1; 23; 1; -1; 0; 15; -6; -15; 25; 36; 21; 17; -7; 13; -2; 4
10; -14; 15; 6; 8; -10; -1; 0; -23; -2; -21; 3; 4; -16; 2; 20
16; 5; 12; 22; 18; -11; 30; 21; -23; -22; 6; -29; 24; 1; 33; 2
-3; -7; -4; 0; -1; -17; 14; 19; -26; -38; -6; -20; 7; -6; 7; -9
20; -7; 18; 20; 21; -7; 13; 13; -16; -27; -7; -30; 19; -6; 17; 9
6; -13; 9; 6; 6; -15; 5; 8; -27; -11; -15; -2; 6; -14; 5; 11
:
20; -7; 18; 20; 21; -7; 13; 13; -16; -27; -7; -30; 19; -6; 17; 9
10; -14; 15; 6; 8; -10; -1; 0; -23; -2; -21; 3; 4; -16; 2; 20
16; 5; 12; 22; 18; -11; 30; 21; -23; -22; 6; -29; 24; 1; 33; 2
6; -13; 9; 6; 6; -15; 5; 8; -27; -11; -15; -2; 6; -14; 5; 11
1; 23; 1; -1; 0; 15; -6; -15; 25; 36; 21; 17; -7; 13; -2; 4
-3; -7; -4; 0; -1; -17; 14; 19; -26; -38; -6; -20; 7; -6; 7; -9

-1; 1; 0; 2; 0; -4; 0; 0; 0; -3; 2
48; -6; -11; -3; -28; 0; -1; 11; 13; 13; -21
-24; 1; 4; 3; 14; -21; 0; -4; -6; -5; 10
33; -6; -4; -8; -12; 33; -2; 5; 9; 14; -13
-8; -3; 2; -2; 8; -3; -1; -3; 0; -2; 4
:
-24; 1; 4; 3; 14; -21; 0; -4; -6; -5; 10
-8; -3; 2; -2; 8; -3; -1; -3; 0; -2; 4
-1; 1; 0; 2; 0; -4; 0; 0; 0; -3; 2
33; -6; -4; -8; -12; 33; -2; 5; 9; 14; -13
48; -6; -11; -3; -28; 0; -1; 11; 13; 13; -21

1; -2; -7; 6; 2; 4; 5; 1; 8
2; -4; -6; 4; -1; 31; -11; 2; 13
-1; 24; -8; -1; -1; -1; 8; 3; 9
5; -21; -5; 6; -1; -37; 13; 5; 5
3; 8; -1; 2; 2; -6; -2; -1; 4
-3; 15; -3; 6; 2; -2; 9; -2; 9
:
3; 8; -1; 2; 2; -6; -2; -1; 4
-3; 15; -3; 6; 2; -2; 9; -2; 9
5; -21; -5; 6; -1; -37; 13; 5; 5
2; -4; -6; 4; -1; 31; -11; 2; 13
1; -2; -7; 6; 2; 4; 5; 1; 8
-1; 24; -8; -1; -1; -1; 8; 3; 9

6; -20; 12; 4; -4; -19; -40; 18; -42; -20; -20; 13
-9; -1; -11; 9; -7; -1; 26; -13; 26; 1; 1; -12
4; -6; 2; 7; -1; -4; 5; 0; 30; 2; -2; 1
-8; -10; -5; 4; -9; -10; 12; 0; -35; -8; -8; -3
-7; -2; -10; 10; -6; 1; 32; -13; -2; 13; 6; -11
-5; -12; 0; 4; -8; -13; -6; 5; -28; -16; -13; 2
:
6; -20; 12; 4; -4; -19; -40; 18; -42; -20; -20; 13
4; -6; 2; 7; -1; -4; 5; 0; 30; 2; -2; 1
-5; -12; 0; 4; -8; -13; -6; 5; -28; -16; -13; 2
-8; -10; -5; 4; -9; -10; 12; 0; -35; -8; -8; -3
-7; -2; -10; 10; -6; 1; 32; -13; -2; 13; 6; -11
-9; -1; -11; 9; -7; -1; 26; -13; 26; 1; 1; -12

-1; -24; 16; -6; 26; -20; -2; -17
-22; -6; -15; -18; -13; -25; 8; 38
-5; -1; -3; -13; -6; -17; 14; -6
-33; -6; -10; -6; -11; 17; 8; 25
-12; 10; -9; 33; 10; 28; -34; 8
:
-1; -24; 16; -6; 26; -20; -2; -17
-5; -1; -3; -13; -6; -17; 14; -6
-12; 10; -9; 33; 10; 28; -34; 8
-33; -6; -10; -6; -11; 17; 8; 25
-22; -6; -15; -18; -13; -25; 8; 38

-44; 12; 4; -15; 14; 22; 20; 3; 22; 6; -19
-19; -16; -19; -50; -2; -17; 10; 11; -7; -1; -3
-17; 2; -16; 6; 15; -21; -3; -1; -15; -9; 29
1; 7; 17; -13; -2; 3; -5; -2; 12; 28; -8
-3; 25; -8; -13; 2; -6; -6; -8; -3; -27; 8
-19; -1; -12; -2; -36; -5; 11; -34; 8; 6; -14
-34; 30; 13; 1; -7; 29; 29; 13; 11; 3; 8
-2; 25; 38; 15; 3; 34; 26; 23; -14; -29; 14
:
-2; 25; 38; 15; 3; 34; 26; 23; -14; -29; 14
1; 7; 17; -13; -2; 3; -5; -2; 12; 28; -8
-34; 30; 13; 1; -7; 29; 29; 13; 11; 3; 8
-44; 12; 4; -15; 14; 22; 20; 3; 22; 6; -19
-3; 25; -8; -13; 2; -6; -6; -8; -3; -27; 8
-19; -1; -12; -2; -36; -5; 11; -34; 8; 6; -14
-17; 2; -16; 6; 15; -21; -3; -1; -15; -9; 29
-19; -16; -19; -50; -2; -17; 10; 11; -7; -1; -3
---
-2; 19; 14; 29
-28; -4; 21; 45
19; 8; -16; 9
:
-4; 21
8; -16

-9; -48; -8; -4
-4; 0; -10; 3
-3; -1; -7; 3
:
0; -10
-1; -7

7; 39; -7; 22; -22
45; -10; -44; 1; 0
34; 9; -26; 4; -9
:
-10; -44
9; -26

0; 26; -7
9; 35; 24
-17; 24; -38
43; 29; -14
:
35; 24
24; -38

18; 13; -21
-40; -22; -8
-19; -16; 16
:
-22; -8
-16; 16

12; -12; -11
44; 7; 15
4; 9; -5
7; 25; -13
:
7; 15
9; -5

-3; -30; -32; 40
5; 30; 28; 14
1; -3; 15; -12
44; -22; 11; 13
:
30; 28
-3; 15
